Below is a small trained network, with its code and all its weights. Each question gives an input and a target symbol and asks what happens when units are switched off, that is, made to give their printed mean instead of their output.

import numpy as np


def w(rows, s, z=0):
    codes = np.array(rows[::2]) - 128.0
    scale = np.full(codes.shape[1], s)
    scale[-1] = z or s
    return codes * scale


def norm(h):
    return h / np.sqrt((h * h).mean(-1, keepdims=True) + 1e-5)


def f(y):
    return np.maximum(y, 0)


def softmax(a):
    e = np.exp(a - a.max(-1, keepdims=True))
    return e / e.sum(-1, keepdims=True)


def log_softmax(a):
    a = a - a.max(-1, keepdims=True)
    return a - np.log(np.exp(a).sum(-1, keepdims=True))


def net(x, mask):
    ids = ['ΠΦαεζμ'.index(c) for c in x.split()]
    T = len(ids)
    res = E[ids] + P[:T]
    u = 0
    for l in range(2):
        r = norm(res)
        for j in range(2):
            rows = slice(2 * j, 2 * j + 2)
            q, k, v = (r @ M[l][rows].T for M in (Q, K, V))
            z = softmax(np.where(np.tri(T) > 0, q @ k.T / 2**0.5, -1e9)) @ v
            o = O[l][rows]
            res = res + np.where(mask[u + j], z, o[:, -1]) @ o[:, :-1]
        u += 2
        y = f(norm(res) @ A[l][:, :-1].T + A[l][:, -1])
        res = res + np.where(mask[u : u + 16], y, B[l][:, -1]) @ B[l][:, :-1]
        u += 16
    return log_softmax(norm(res)[-1] @ U[:, :-1].T + U[:, -1])


Q, K, V, O, A, B = {}, {}, {}, {}, {}, {}
E = w([
[189,82,198],'Π',
[40,243,103],'Φ',
[236,24,2],'α',
[79,54,130],'ε',
[10,110,128],'ζ',
[166,194,160],'μ',
],0.0092)
P = w([
[98,51,51],'0',
[22,115,165],'1',
[134,64,24],'2',
[29,163,181],'3',
[141,36,48],'4',
[33,177,196],'5',
[141,12,72],'6',
[35,191,202],'7',
[147,1,82],'8',
],0.0035)
Q[0] = w([
[2,152,128],'0.h1',
[171,99,93],'0.h1',
[152,215,108],'0.h2',
[60,144,204],'0.h2',
],0.0086)
K[0] = w([
[127,110,63],'0.h1',
[150,158,77],'0.h1',
[115,104,113],'0.h2',
[176,113,2],'0.h2',
],0.011)
V[0] = w([
[24,163,231],'0.h1',
[97,54,245],'0.h1',
[116,168,34],'0.h2',
[210,80,3],'0.h2',
],0.0054)
O[0] = w([
[192,109,110,144],'0.h1',
[127,192,73,252],'0.h1',
[155,219,71,41],'0.h2',
[253,197,148,125],'0.h2',
],0.0051,0.0031)
A[0] = w([
[28,147,139,132],'0.n1',
[190,111,180,84],'0.n2',
[154,151,93,78],'0.n3',
[76,187,168,130],'0.n4',
[6,109,253,164],'0.n5',
[153,119,190,113],'0.n6',
[151,108,112,121],'0.n7',
[78,149,92,120],'0.n8',
[101,126,76,109],'0.n9',
[96,180,83,166],'0.n10',
[164,145,184,116],'0.n11',
[254,79,138,253],'0.n12',
[102,101,85,126],'0.n13',
[231,197,161,170],'0.n14',
[211,52,127,155],'0.n15',
[7,10,113,159],'0.n16',
],0.0066,0.0042)
B[0] = w([
[165,93,64,156],'0.n1',
[111,78,104,164],'0.n2',
[167,177,126,129],'0.n3',
[132,79,178,152],'0.n4',
[167,215,90,196],'0.n5',
[101,84,101,163],'0.n6',
[125,39,156,141],'0.n7',
[78,67,56,141],'0.n8',
[69,137,103,138],'0.n9',
[77,95,149,148],'0.n10',
[84,96,37,160],'0.n11',
[93,2,164,254],'0.n12',
[175,138,78,143],'0.n13',
[177,38,35,185],'0.n14',
[92,74,185,207],'0.n15',
[179,216,83,203],'0.n16',
],0.0044,0.0079)
Q[1] = w([
[155,198,84],'1.h1',
[1,184,156],'1.h1',
[121,149,205],'1.h2',
[166,70,167],'1.h2',
],0.0086)
K[1] = w([
[114,72,171],'1.h1',
[111,192,111],'1.h1',
[75,196,100],'1.h2',
[255,187,121],'1.h2',
],0.0074)
V[1] = w([
[72,74,128],'1.h1',
[253,70,145],'1.h1',
[102,131,126],'1.h2',
[151,195,155],'1.h2',
],0.0053)
O[1] = w([
[158,67,102,218],'1.h1',
[125,106,72,214],'1.h1',
[100,109,99,120],'1.h2',
[254,116,56,3],'1.h2',
],0.0058,0.003)
A[1] = w([
[59,124,205,39],'1.n1',
[152,130,132,186],'1.n2',
[93,138,141,71],'1.n3',
[107,104,155,120],'1.n4',
[110,99,140,97],'1.n5',
[89,81,90,185],'1.n6',
[99,149,151,108],'1.n7',
[71,165,247,146],'1.n8',
[128,68,165,166],'1.n9',
[66,123,50,154],'1.n10',
[31,171,184,64],'1.n11',
[111,69,170,183],'1.n12',
[164,190,148,148],'1.n13',
[149,111,62,179],'1.n14',
[189,78,163,119],'1.n15',
[117,173,111,250],'1.n16',
],0.012,0.0021)
B[1] = w([
[66,204,54,156],'1.n1',
[85,75,139,136],'1.n2',
[180,115,179,136],'1.n3',
[143,165,73,173],'1.n4',
[176,187,110,177],'1.n5',
[129,202,190,253],'1.n6',
[172,32,139,136],'1.n7',
[205,52,1,143],'1.n8',
[158,208,117,245],'1.n9',
[151,142,183,215],'1.n10',
[152,88,183,152],'1.n11',
[115,188,114,248],'1.n12',
[167,37,112,134],'1.n13',
[164,126,151,196],'1.n14',
[78,90,88,215],'1.n15',
[136,43,119,161],'1.n16',
],0.0057,0.0075)
U = w([
[62,195,47,209],'Π',
[9,82,95,62],'Φ',
[206,77,79,145],'α',
[193,132,119,203],'ε',
[81,134,227,8],'ζ',
[203,144,243,5],'μ',
],0.011,0.0017)

Each question gives the input, a string of symbols that net reads in full, and the target symbol t.
The units are the heads (2 rows each of Q, K, V and O) and the neurons (one row each of A and B). Each row of codes is followed by its name. A weight is (code - 128) times the scale printed after its matrix; where a second scale follows, it is the last column's (O, A, B and U).
mask holds one flag per unit, layer by layer, with each layer's heads first. A switched-off unit (its flag False) gives its mean, the last column of its rows in O or B, instead of its output. The means were averaged over made-up inputs and are rounded, as every weight is.
A unit's drop is (log p(t) with every unit on - log p(t) with that unit switched off) / (log p(t) with every unit on - log p(t) with every unit switched off).
k most important neurons: the k neurons with the biggest drops, biggest first
top k neurons in layer l: the k neurons of layer l with the biggest drops, biggest first
heads that matter: for each layer, one digit per head in row order, 1 if its drop is at least 0.15 and else 0, layers parted by /
drop of u: that unit's drop, to one decimal
input Π Π Π ε μ Φ ε Π ζ, target Π: heads that matter -> 00 / 00
input Π μ Π Π ζ Φ μ, target Φ: top 2 neurons in layer 0 -> 0.n16; 0.n12
input ε Π μ ε Φ ε, target ε: top 2 neurons in layer 0 -> 0.n16; 0.n12
input ζ ε ζ μ μ ε μ ε Π, target Φ: top 3 neurons in layer 1 -> 1.n15; 1.n10; 1.n14
input α ε Φ, target ζ: top neuron in layer 0 -> 0.n8
input Φ α Φ Π μ μ Π Π μ, target Φ: top 3 neurons in layer 0 -> 0.n12; 0.n16; 0.n5
input Π μ μ Π Φ Φ, target Φ: top 2 neurons in layer 0 -> 0.n8; 0.n10
input Π Π α Π Π ζ ζ, target Π: 3 most important neurons -> 0.n16; 0.n12; 0.n5
input Π ε Π μ μ α Π ζ, target α: heads that matter -> 01 / 00
input μ μ Π μ, target μ: 4 most important neurons -> 0.n14; 0.n12; 0.n16; 0.n11
input Π ζ Π Π Π ε, target ε: 4 most important neurons -> 0.n16; 0.n5; 0.n12; 0.n15
input Π Π Π ε Π Π α ε, target α: top 2 neurons in layer 0 -> 0.n5; 0.n12
input Π Π ζ μ, target μ: 4 most important neurons -> 0.n14; 0.n12; 0.n16; 0.n15
input Π μ μ Φ Π Π ζ ζ, target ζ: 4 most important neurons -> 0.n1; 1.n11; 1.n10; 0.n8
input α Π Π α α Π, target α: most important neuron -> 0.n14
input μ μ ζ Π α μ ε, target μ: top 2 neurons in layer 0 -> 0.n16; 0.n12
input ζ Π Π μ Φ, target ζ: top 2 neurons in layer 1 -> 1.n10; 1.n11
input μ Φ μ ζ, target μ: top 2 neurons in layer 1 -> 1.n11; 1.n10
input μ μ α ε ζ μ, target α: drop of 0.h2 -> 0.9
input μ Φ Π ζ Π Π, target Π: drop of 0.n10 -> 0.0
